Here is a tiny trained network, its code and every weight. The questions are about switching its units off for an input and a target symbol, where a switched-off unit gives its printed mean instead of its output.

import numpy as np


def w(rows, s, z=0):
    codes = np.array(rows[::2]) - 128.0
    scale = np.full(codes.shape[1], s)
    scale[-1] = z or s
    return codes * scale


def norm(h):
    return h / np.sqrt((h * h).mean(-1, keepdims=True) + 1e-5)


def f(y):
    return np.maximum(y, 0)


def softmax(a):
    e = np.exp(a - a.max(-1, keepdims=True))
    return e / e.sum(-1, keepdims=True)


def log_softmax(a):
    a = a - a.max(-1, keepdims=True)
    return a - np.log(np.exp(a).sum(-1, keepdims=True))


def net(x, mask):
    ids = ['αβγδεζηθλμξστψω'.index(c) for c in x.split()]
    T = len(ids)
    res = E[ids] + P[:T]
    q, k, v = (norm(res) @ M[0].T for M in (Q, K, V))
    z = softmax(np.where(np.tri(T) > 0, q @ k.T / 4**0.5, -1e9)) @ v
    res = res + np.where(mask[0], z, O[0][:, -1]) @ O[0][:, :-1]
    y = f(norm(res) @ A[0][:, :-1].T + A[0][:, -1])
    res = res + np.where(mask[1:17], y, B[0][:, -1]) @ B[0][:, :-1]
    return log_softmax(norm(res)[-1] @ U[:, :-1].T + U[:, -1])


Q, K, V, O, A, B = {}, {}, {}, {}, {}, {}
E = w([
[136,101,130,104],'α',
[130,58,64,90],'β',
[108,100,3,111],'γ',
[165,159,115,116],'δ',
[148,135,108,96],'ε',
[100,108,102,136],'ζ',
[158,137,115,91],'η',
[75,80,115,164],'θ',
[151,110,186,89],'λ',
[171,167,139,107],'μ',
[62,79,169,108],'ξ',
[57,135,113,149],'σ',
[162,144,121,90],'τ',
[76,170,128,112],'ψ',
[118,189,87,142],'ω',
],0.024)
P = w([
[126,164,126,2],'0',
[119,136,139,39],'1',
[126,122,158,67],'2',
[129,125,168,85],'3',
[134,117,179,101],'4',
[138,113,189,120],'5',
[142,110,198,131],'6',
[145,110,206,145],'7',
[149,106,218,160],'8',
[151,106,222,168],'9',
[155,104,228,183],'10',
],0.0086)
Q[0] = w([
[147,149,83,126],'H1',
[137,102,140,112],'H1',
[3,122,150,158],'H1',
[99,88,152,150],'H1',
],0.019)
K[0] = w([
[116,139,48,137],'H1',
[163,88,132,131],'H1',
[106,246,200,247],'H1',
[137,89,202,200],'H1',
],0.012)
V[0] = w([
[96,60,249,55],'H1',
[6,146,87,171],'H1',
[91,252,165,198],'H1',
[155,110,1,130],'H1',
],0.0063)
O[0] = w([
[146,181,134,2,214],'H1',
[25,178,69,192,157],'H1',
[88,75,19,136,1],'H1',
[204,233,140,253,167],'H1',
],0.007,0.0037)
A[0] = w([
[121,129,123,127,56],'N1',
[124,120,147,184,84],'N2',
[128,131,131,191,61],'N3',
[140,124,103,88,84],'N4',
[164,174,78,161,102],'N5',
[150,147,100,145,254],'N6',
[115,76,105,124,115],'N7',
[92,181,182,172,179],'N8',
[136,110,219,85,178],'N9',
[155,34,143,170,39],'N10',
[173,248,157,130,96],'N11',
[111,148,158,155,156],'N12',
[205,124,130,132,160],'N13',
[85,128,107,88,53],'N14',
[123,83,102,76,120],'N15',
[95,128,73,142,253],'N16',
],0.017,0.0052)
B[0] = w([
[145,99,144,114,128],'N1',
[149,187,222,213,141],'N2',
[90,119,199,172,144],'N3',
[92,209,189,75,151],'N4',
[84,31,189,38,182],'N5',
[132,76,50,157,194],'N6',
[137,171,48,64,161],'N7',
[216,80,48,71,185],'N8',
[122,12,57,233,254],'N9',
[184,186,161,67,142],'N10',
[141,203,1,54,224],'N11',
[165,64,107,93,156],'N12',
[107,220,62,214,203],'N13',
[156,62,180,218,165],'N14',
[139,200,153,47,183],'N15',
[181,207,212,147,229],'N16',
],0.008,0.0096)
U = w([
[152,194,38,65,181],'α',
[186,123,54,209,71],'β',
[148,180,130,248,129],'γ',
[201,165,211,141,81],'δ',
[83,145,104,120,2],'ε',
[15,201,149,66,191],'ζ',
[120,97,124,125,85],'η',
[112,150,126,128,44],'θ',
[148,118,151,32,9],'λ',
[112,106,149,109,161],'μ',
[4,56,98,75,172],'ξ',
[113,105,120,118,67],'σ',
[113,116,148,137,223],'τ',
[28,181,108,184,169],'ψ',
[114,105,120,116,81],'ω',
],0.014,0.005)

Each question gives the input, a string of symbols that net reads in full, and the target symbol t.
The units are the heads (4 rows each of Q, K, V and O) and the neurons (one row each of A and B). Each row of codes is followed by its name. A weight is (code - 128) times the scale printed after its matrix; where a second scale follows, it is the last column's (O, A, B and U).
mask holds one flag per unit, heads first, then neurons. A switched-off unit (its flag False) gives its mean, the last column of its rows in O or B, instead of its output. The means were averaged over made-up inputs and are rounded, as every weight is.
A unit's drop is (log p(t) with every unit on - log p(t) with that unit switched off) / (log p(t) with every unit on - log p(t) with every unit switched off).
The circuit of an input: a set's keep is (log p(t) with only the set's units on - log p(t) with every unit switched off) / (log p(t) with every unit on - log p(t) with every unit switched off). Starting from the 12 units with the biggest drops (on a tie, the unit counted first), units are removed one at a time, each time the one whose removal leaves the highest keep (on an exact tie, the one counted first), for as long as the keep stays at least 0.8.
circuit, biggest first: the units of the circuit, biggest drop first
k most important neurons: the k neurons with the biggest drops, biggest first
drop when u is switched off: that unit's drop, to one decimal
input ξ γ ψ σ γ, target β: 4 most important neurons -> N6; N16; N11; N15
input σ α γ η γ ζ λ γ, target γ: 3 most important neurons -> N16; N11; N8
input τ ω γ ψ, target γ: 2 most important neurons -> N16; N14
input ξ σ γ θ λ γ ζ ε ψ σ β, target α: 2 most important neurons -> N15; N10
input τ ω σ, target γ: circuit, biggest first -> N11; N5; N14
input ω ζ δ δ β ψ, target ζ: circuit, biggest first -> H1; N9; N11
input γ λ β γ β α, target β: 3 most important neurons -> N9; N5; N13
input α α γ δ ε θ ζ β λ β ζ, target ξ: most important neuron -> N13
input γ ψ ε θ γ λ θ, target ξ: 2 most important neurons -> N7; N11
input γ μ δ ψ σ σ ε θ, target ψ: circuit, biggest first -> H1; N16
input ω α μ η τ θ ε ζ, target δ: 4 most important neurons -> N11; N9; N16; N14
input ζ β θ ω β γ σ ζ, target ψ: circuit, biggest first -> H1; N16
input η δ ζ γ ω β γ, target β: 4 most important neurons -> N6; N16; N11; N5
input ω ε ξ η η τ θ ε, target β: circuit, biggest first -> N9
input σ α γ ω β ψ γ θ, target ζ: circuit, biggest first -> H1; N9; N16
input ω θ θ, target γ: 4 most important neurons -> N5; N11; N16; N15
input ξ ψ β θ λ α θ, target ξ: 2 most important neurons -> N13; N11
input θ σ α γ γ τ η θ θ, target δ: 2 most important neurons -> N9; N11
input β ψ β, target β: 3 most important neurons -> N9; N11; N13
input ξ λ ω ω, target β: circuit, biggest first -> H1
input σ α ξ β γ ε τ ε δ ζ, target α: 3 most important neurons -> N7; N10; N5
input ψ ζ ε ψ λ ζ γ γ θ, target δ: drop when N5 is switched off -> 0.3
input δ η τ ψ ε η τ, target β: drop when H1 is switched off -> 0.4
input σ ζ τ θ σ γ μ μ μ θ, target λ: drop when N6 is switched off -> 0.1
input μ θ β ω ζ, target γ: drop when N1 is switched off -> 0.0
